Here is a tiny trained network, its code and every weight. The questions are about switching its units off for an input and a class, where a switched-off unit gives its printed mean instead of its output.

import numpy as np


def w(rows, s, z=0):
    codes = np.array(rows[::2]) - 128.0
    scale = np.full(codes.shape[1], s)
    scale[-1] = z or s
    return codes * scale


def norm(h):
    return h / np.sqrt((h * h).mean(-1, keepdims=True) + 1e-5)


def f(y):
    return np.maximum(y, 0)


def log_softmax(a):
    a = a - a.max(-1, keepdims=True)
    return a - np.log(np.exp(a).sum(-1, keepdims=True))


def net(x, mask):
    res = np.array(x, float).reshape(1, 8) / 4 @ E
    u = 0
    for l in range(2):
        y = f(norm(res) @ A[l][:, :-1].T + A[l][:, -1])
        res = res + np.where(mask[u : u + 4], y, B[l][:, -1]) @ B[l][:, :-1]
        u += 4
    return log_softmax(norm(res)[-1] @ U[:, :-1].T + U[:, -1])


A, B = {}, {}
E = w([
[24,93,99,55,123,222,226,254,169],'x0',
[156,105,107,229,91,93,102,155,216],'x1',
[120,169,90,126,177,114,188,145,172],'x2',
[118,231,237,198,77,77,161,111,95],'x3',
[212,127,156,177,83,130,201,148,118],'x4',
[146,109,237,117,102,124,88,164,110],'x5',
[217,131,114,47,157,35,99,105,101],'x6',
[118,188,154,106,188,123,202,50,183],'x7',
],0.0071)
A[0] = w([
[126,130,60,58,159,157,171,136,128,125],'L0N0',
[109,102,167,91,103,113,103,247,127,5],'L0N1',
[108,185,95,173,173,109,130,155,196,37],'L0N2',
[95,170,151,163,168,181,153,77,192,45],'L0N3',
],0.011,0.0024)
B[0] = w([
[76,113,124,253,90,127,122,200,165,254],'L0N0',
[123,142,134,166,143,224,102,134,53,215],'L0N1',
[173,128,137,141,143,83,144,76,94,195],'L0N2',
[191,122,168,74,111,171,90,131,79,209],'L0N3',
],0.014,0.0064)
A[1] = w([
[55,77,149,106,115,167,92,115,112,14],'L1N0',
[125,183,149,178,138,170,254,73,136,102],'L1N1',
[129,124,42,110,172,148,53,110,143,249],'L1N2',
[57,91,177,113,143,193,140,126,85,78],'L1N3',
],0.0093,0.0011)
B[1] = w([
[176,231,165,155,150,124,148,136,70,211],'L1N0',
[101,88,112,159,157,231,1,192,53,214],'L1N1',
[97,164,192,161,116,220,100,171,124,209],'L1N2',
[204,150,134,96,109,61,90,184,164,254],'L1N3',
],0.0086,0.0055)
U = w([
[88,82,51,176,133,78,190,94,198,32],'0',
[183,136,138,87,162,62,108,7,91,59],'1',
[140,136,144,175,126,158,93,167,88,252],'2',
],0.012,0.0022)

Each question gives the input, the list of numbers given to net, and the class t.
The units are the neurons (one row each of A and B). Each row of codes is followed by its name. A weight is (code - 128) times the scale printed after its matrix; where a second scale follows, it is the last column's (A, B and U).
mask holds one flag per neuron, layer by layer. A switched-off neuron (its flag False) gives its mean, the last column of its row in B, instead of its output. The means were averaged over made-up inputs and are rounded, as every weight is.
A unit's drop is (log p(t) with every unit on - log p(t) with that unit switched off) / (log p(t) with every unit on - log p(t) with every unit switched off).
The circuit of an input: a set's keep is (log p(t) with only the set's units on - log p(t) with every unit switched off) / (log p(t) with every unit on - log p(t) with every unit switched off). Starting from all 8 units, units are removed one at a time, each time the one whose removal leaves the highest keep (on an exact tie, the one counted first), for as long as the keep stays at least 0.8.
units of the circuit, in order: the units of the circuit, biggest drop first
most important unit: the unit with the biggest drop
top k neurons: the k neurons with the biggest drops, biggest first
top k neurons in layer l: the k neurons of layer l with the biggest drops, biggest first
drop when u is switched off: that unit's drop, to one decimal
input [3,1,5,8,-6,5,2,6], class 1: top neuron in layer 0	(L0N0)
input [-2,-6,1,4,3,-5,7,-8], class 1: units of the circuit, in order	(L0N0 L0N1)
input [-3,7,1,-1,2,-1,-2,5], class 1: units of the circuit, in order	(L0N0 L0N2)
input [-7,1,4,4,-2,-2,-5,0], class 1: units of the circuit, in order	(L0N0 L0N2)
input [-7,1,-5,8,-5,-2,0,0], class 1: units of the circuit, in order	(L0N0 L0N1)
input [-3,-5,-8,-4,-4,7,0,6], class 1: top 3 neurons	(L0N0 L0N1 L1N1)
input [1,2,-4,-7,-8,-7,6,2], class 0: units of the circuit, in order	(L0N3 L0N1)
input [5,-6,6,-5,8,-5,5,-7], class 0: top 2 neurons in layer 0	(L0N0 L0N3)
input [5,5,5,8,-6,-1,6,2], class 1: top 2 neurons in layer 0	(L0N2 L0N0)
input [-3,4,4,-5,4,2,-5,3], class 1: top 3 neurons	(L0N0 L0N3 L0N2)
input [-7,5,1,-1,8,-4,3,-5], class 1: top 2 neurons	(L0N0 L0N1)
input [-8,8,-1,0,5,6,2,1], class 1: drop when L0N1 is switched off	0.1
input [-3,2,-2,6,-7,-1,7,-7], class 1: drop when L0N0 is switched off	0.8
input [-6,-6,3,-1,1,1,3,-7], class 1: most important unit	L0N0
